[137 146 108  76 125]  zitor
[ 88 149  67 112 144]  marik
[137 115  75  76 178]  mam
find: [ 88 149  67 112 144] | marik
diff mam: [137 115  75  76 179] | 4, [178]

[121 102 184  86 137 108 140 149 137 127 159  95 104 159]  zov
[178 126 118 107 107 149 133 143 169 152 115 162  88 134]  marik
[ 91 168 165 114 136  97 111 101 109 154 148 174 128 143]  nen
[ 70 148  77 119 111 126 166 124 168 173 171 119 108 120]  boruk
[101 167 116  85 143 166  87 172 122 152 111 120 141 113]  mam
[ 93  94 165 142  63 142 130 136 124 157 118 146 136  99]  Vaze
[146 152 139 140  96 175  96  92 115  97 144 132  97 165]  mak
[ 89 104 146 155 172 147 103  87 147 174  89 116 106 134]  zitor
[146 170 167 108 107 104 129 109 177  90  83 130 134  78]  tofi
[136 123 112 155 100  86  69 112 160 129 127  78 158 157]  ruro
[141 123 133 165 150 109  80 168 156 110 165 147  88  79]  gab
find: [170 167 108] | tofi
diff nen: [ 91 168 164 114 136  97 111 101 109 154 148 174 128 143] | 2, [165]

[135 179 118  74] = zov
[121 123 121 143] = ruro
[128 118 121 116] = nen
[118 128 127 117] = gab
[122 134 120 126] = mak
common zov nen:  | [118]
common ruro nen:  | [121]
diff mak: [122 134 121 126] | 2, [120]

[ 80 141 111 116] : mak
[110 114 105 130] : ruro
[ 79 144 112 111] : boruk
find: [112 111] | boruk
common mak boruk:  | [111]
find: [110 114 105] | ruro

[124 135 125 127 142 145  76 125 147] = dutur
[125 142 104 118 113 110 129 107 132] = mam
[136 141 125 121 132 134 121 123 135] = boruk
find: [124 135 125 127 142 145  76 125 147] | dutur
find: [125 127 142 145  76 125] | dutur
diff boruk: [136 141 125 121 132 134 121 123 134] | 8, [135]
find: [127 142] | dutur
find: [123 135] | boruk

[128 126 129 133 133 124 116 127 139 131 129 132 134 126 121 119 143 132
 125 133 128 132 127 133 124 127 132] = dutur
[126 121 134 120 133 124 124 120 128 123 138 132 146 121 160 129 179 151
 123 133 116 148 113 115 135 133 128] = zov
[126 126 121 133 133 124 124 130 139 131 129 132 123 129  92 119 116 117
 125 133 128 118 136 134 124 119 128] = mam
[126 116 112 124 130 140 135 135 127 131 130 132 134 126 121 126 143 132
 125 130  96 132 132 127 133 118 134] = mak
[126 126 129 133 133 112 124 122 139 130 129 127 139 126 121 119 148 132
 129 133 128 145 123 133 125 128 128] = gab
[126 126 140 136 133 104 115 127 150 131 129 132 135 126 121 119 143 132
 125 140 154 135 121 135 121 139 122] = tofi
[126 120 127 133 132 133 124 143 139 150 129 132 134 126 121 119 113 133
 125 123  90 132 133 127 124  94 128] = Vaze
diff zov: [126 121 134 120 133 124 124 120 128 123 138 132 146 121 160 129 179 151
 123 133 116 148 113 115 135 133 127] | 26, [128]
diff mak: [126 116 112 124 130 140 135 135 127 131 130 132 134 126 121 126 143 132
 125 130  96 132 132 128 133 118 134] | 23, [127]
find: [132 134 126 121 119 113 133 125 123  90 132 133] | Vaze

[130 130 122 124]  zitor
[127 123 107  97]  mak
[ 73 119 115 157]  mam
[100  95 121 121]  ruro
[101  95 138 117]  dutur
[131 123 133 125]  zov
[ 83  63 115 120]  nen
[107 106 134 126]  tofi
[127 123 120 122]  boruk
[124 125 127 116]  marik
[123 124 124 122]  Vaze
common marik zov:  | [125]
find: [124 124 122] | Vaze
diff mam: [ 73 119 115 158] | 3, [157]

[136 127 118 167 150 108  66 126 119  83 157 104 134 104  87 130 106  89
 124 105 111 127 114 123 109  94 125  86 141 114 143  97 123 152 127  97
 117 128 124] -> boruk
[124 135 116 145 144 117  82 127 129  94 132  96 135 116  95 105  99  76
 123 103  96 132 119 129 103 117 140 125 144 145 122 106 139 146 116 114
 121 156 134] -> mam
[124 134 116 146 145 117  82 127 129  94 132  96 136 116  94 106  99  76
 123 103  97 132 119 129 103 116 140 124 144 144 122 105 138 147 116 113
 121 155 134] -> zov
[137 127 118 166 150 108  66 127 119  83 157 105 134 104  88 131 106  91
 125 106 112 126 114 123 109  95 125  86 141 113 143  97 123 152 127  97
 118 128 125] -> ruro
[135 127 117 164 148 110  67 128 122  83 155 102 133 106  89 128 106  88
 125 105 111 129 116 124 108  98 126  89 143 116 142  98 127 153 125  99
 118 130 124] -> gab
[122 134 116 147 148 114  82 126 127  95 133  96 141 114  89 107  96  77
 122 103  97 130 114 128 105 111 140 124 143 145 119 104 138 149 117 111
 121 155 133] -> nen
diff gab: [135 127 117 164 148 110  67 128 122  83 154 102 133 106  89 128 106  88
 125 105 111 129 116 124 108  98 126  89 143 116 142  98 127 153 125  99
 118 130 124] | 10, [155]
find: [ 86 141 114 143  97] | boruk

[124 115 117  84 121  97] -> zitor
[ 84 151 121 134 131 145] -> ruro
[121 132 132 132 128 130] -> Vaze
[128 128 124 130 128 129] -> boruk
[128 131 133 122 128 129] -> dutur
[129 132 132 128 129 146] -> mak
[121 132 132 120 128 130] -> tofi
[128 131 133 122 127 132] -> mam
[125 130 129 125 124 130] -> zov
find: [121 132 132 120 128 130] | tofi
find: [128 128 124 130 128 129] | boruk
common zitor Vaze:  | [121]
diff Vaze: [121 132 132 133 128 130] | 3, [132]
diff boruk: [128 129 124 130 128 129] | 1, [128]
find: [120 128] | tofi

